Each row, then one of two labels for whether it has a hidden trait; a new part has new ones
In the rows, 128 means zero.
[145 123 133 150 116 141 143 146 144 126 128 126 131 140 132 117 130 129
 133 137 123 126 134 123 139 122 146 125 132 115 142 138 131 129 135 122
 122 137 118 118 120 128 140 121  92 152 126 125 138 141 138 127 135 133
 138 121 127 129 122 115 134 129 132 112 128 129 126 135 137 108 126 126
 138 112 119 132 123 131 139 129 118 127 122 136 122 118 142 121 127 138
 125 140 117 122 123 138 111 115 124 129 148  92 124 130 123 129 142 106
 138 123 127 126 132 130 118 127 123 113 145 141 121 119 132 125 117 140
 127 126 134 116 121 114 161 137 129 115 118 132 146 124 147 134 132 132
 124 135 119 131 121]  (32)
[159 119 145 145  92 126 120 168 149 129 135 108 141 178 168 159 132 122
 122 134 142 126 141  88 144 131 159 173 127 124 148 153 135 121 163 124
 180 157  91  91 109 130 123 118  64 175 134 113 129 107 123 123 112 165
 179  92 137 134  98  67 121 144 178  99 149 175 125 120 110  54 160 146
  87 138 134 173 107 144 150 131 122 100 141 115 112 137 152  94 116 133
 120 145 122  89 142  95  95 152 105 173 120  50 127 175 118 129 134  80
 208 119 116  98 140  91 103 120 145 147 135 150 121 118 129  84 110 181
 111 134 158 115 115  73 197 128 153 141 121 164 151 137 183 156 141 132
 106 156 115 122 140]  (32)
[135 128 123 136 123 144 136 136 145 119 122 129 127 101 136 107 138 128
 135 144 116 132 133 147 141 122  90 130 154 106 131 135 126 137 127 132
 107 119 121 121 133 125 156  98  86 117 125 141 141 176 149 128 135 137
 115 128 128 135 129 109 141 116 122 106 112 119 121 138 150 115 137 117
 156 104 108  98 137 137 122 134 108 142 117 130 130 138 129 134 144 146
 127 118 113 138 113 162 118 115 133 123 119  92 135 115 120 138 146 120
 110 125 121 153 127 158 123 125 112 110 159 126 125 119 114 144 127 120
 140 119 119 120 114 122 146 144 117 109 121 120 139 117 140 110 125 139
 127 141 127 131 107]  (32)
[162 117 127 142 167 173 115 114 138 142 141 109 134 165 127 196 142 139
 119 138 113 122 119 160 142 146 105  88 146 184 218  86 158 125 138 124
 102 135 131 149  50 145  69 121 186  98 137  90 144 101 158 127 132 165
 127 118 152 108 136  47 106 135 113 113 206 104  70 157 107 159  99  67
 136  96 129 113 124 167  48  84  80 160 118 129 166 154 107 164  66 117
 117 143 153  92 119 145  80  94 114 164 173 158 108 119 105 103 176 106
  79 118 143 166 135 109 120  98 134  35  97  95 115 154 167 109 150 116
  99 107 137 152  50 130  99 119  84 121 157 198 157 101 211 175 165  95
 130 193 125 108 178]  (36)
[151 133 147 201 124 150 150 156 106 148 123 139 150 203  94 119  98 143
 157 105 114 117 115 102 160 134 252  95 103 107 127 140 149 132 129 105
  71 127 138  99 117 149 148  83 184 162 119  69 108  60 109 131 158  70
 157 167 136 120 118 255 114 150 148 168 166 141  97 177 150 174 114 183
 143 154 135 127 151 145 181 135 118 116 111 140 130 136 107 114 110 124
 158 162 106 134 118  88 128 112 141 104 194 113 103 108 125 107 137 160
 159 113 123  96 112  98 139 132 115 126 110 144 121 100 174 149 135 194
 119 146 144 106 115 179 153 106 163  98 111 133 131 134  94 192 121 129
 108 100  83 174 140]  (32)
[141 133 149 182 124 141 132 149 110 146 117 127 142 186  87 119 105 143
 124 118 121 125 132 106 148 149 227 129 103 132 135 129 146 126 124 114
  96 107 142 121  91 142 140  95 210 139 129  76 122  45 117 128 149  99
 146 150 144  89 116 237 119 141 138 168 149 133  92 170 120 163 110 176
 129 140 140 147 141 112 161 141 127 112 132 132 121 119 122 110 100 120
 147 142 127 114 150  72 134 129 139 131 173 129 103 132 133 120 121 147
 144 108 123 116 124 103 142 121 129 125  69 137 124 119 167 133 127 180
 113 132 147 125 124 156 136 108 148 125 127 143 121 136 102 171 135 121
 114  95 111 159 156]  (32)
[ 83 116 118 109  29 101 248 136  75 169  79 133 167  96 137 176  87 152
 179 228 131 135  99 181 111 210 251 113  89  76 147 112 189  86  82 127
 113 214  84 123  44  89 145 242  38 123 145 185  61 146  94 148  79  77
 244 155 156 209 115  42 113 212 160  79 255 129 253 174 127  46 189 198
 178 124  63 109  74 227 160  59 106  51 154  82 194 255  96 142 142  46
 221 153  38 201   2 144 204 220 107 113 110   1  55 126 163 157 235 110
  45 134  58 230  99 126 134 176 135 177 219 141 125 140 114 115 133 196
 243 129 135  78  67 171 246 162 220 144 101 114  84 153  51 172 117 102
 133 144  40 187  70]  (36)
[139 138 136 141 153 145 103 134 143 117 125 125 125 118 128 115 133 126
 112 111 124 133 142 117 139 120  84 136 131 131 123 132 120 141 135 133
 123  90 142 127 130 136 143  93 152 117 128 107 144 115 148 123 136 150
 102 125 131  93 124 168 133 110 125 133  86 124  81 125 131 137 127 124
 122 123 130 117 142 100 121 153 119 144 131 145 113  97 132 124 123 148
 112 107 151 104 149 124 107 118 138 141 119 162 143 127 118 129 112 132
 132 119 129 145 135  78 129 110 124 108  89 116 129 121 124 135 135 126
 106 117 123 143 139 123  96 126 100 123 139 136 135 120 154 115 133 134
 121 121 155 120 136]  (36)
[121 130 129 102 140 125 125 117 130 131 125 129 124 113 121 131 133 130
 110 133 127 131 131 127 121 131 122 119 125 139 132 118 128 125 122 129
 116 120 140 145 125 125 126 120 160 117 129 132 129 110 130 127 130 126
 119 131 128 116 130 138 130 125 119 137 124 120 124 129 118 153 121 120
 121 123 131 133 129 108 114 129 129 127 132 128 127 113 131 132 130 123
 127 120 136 132 149 128 131 130 131 128 133 144 124 128 134 128 117 135
 116 126 129 144 131 131 135 124 131 126 113 122 129 134 134 134 129 122
 121 125 125 134 131 138 101 126 131 134 135 127 118 125 128 113 132 122
 135 118 136 123 126]  (32)
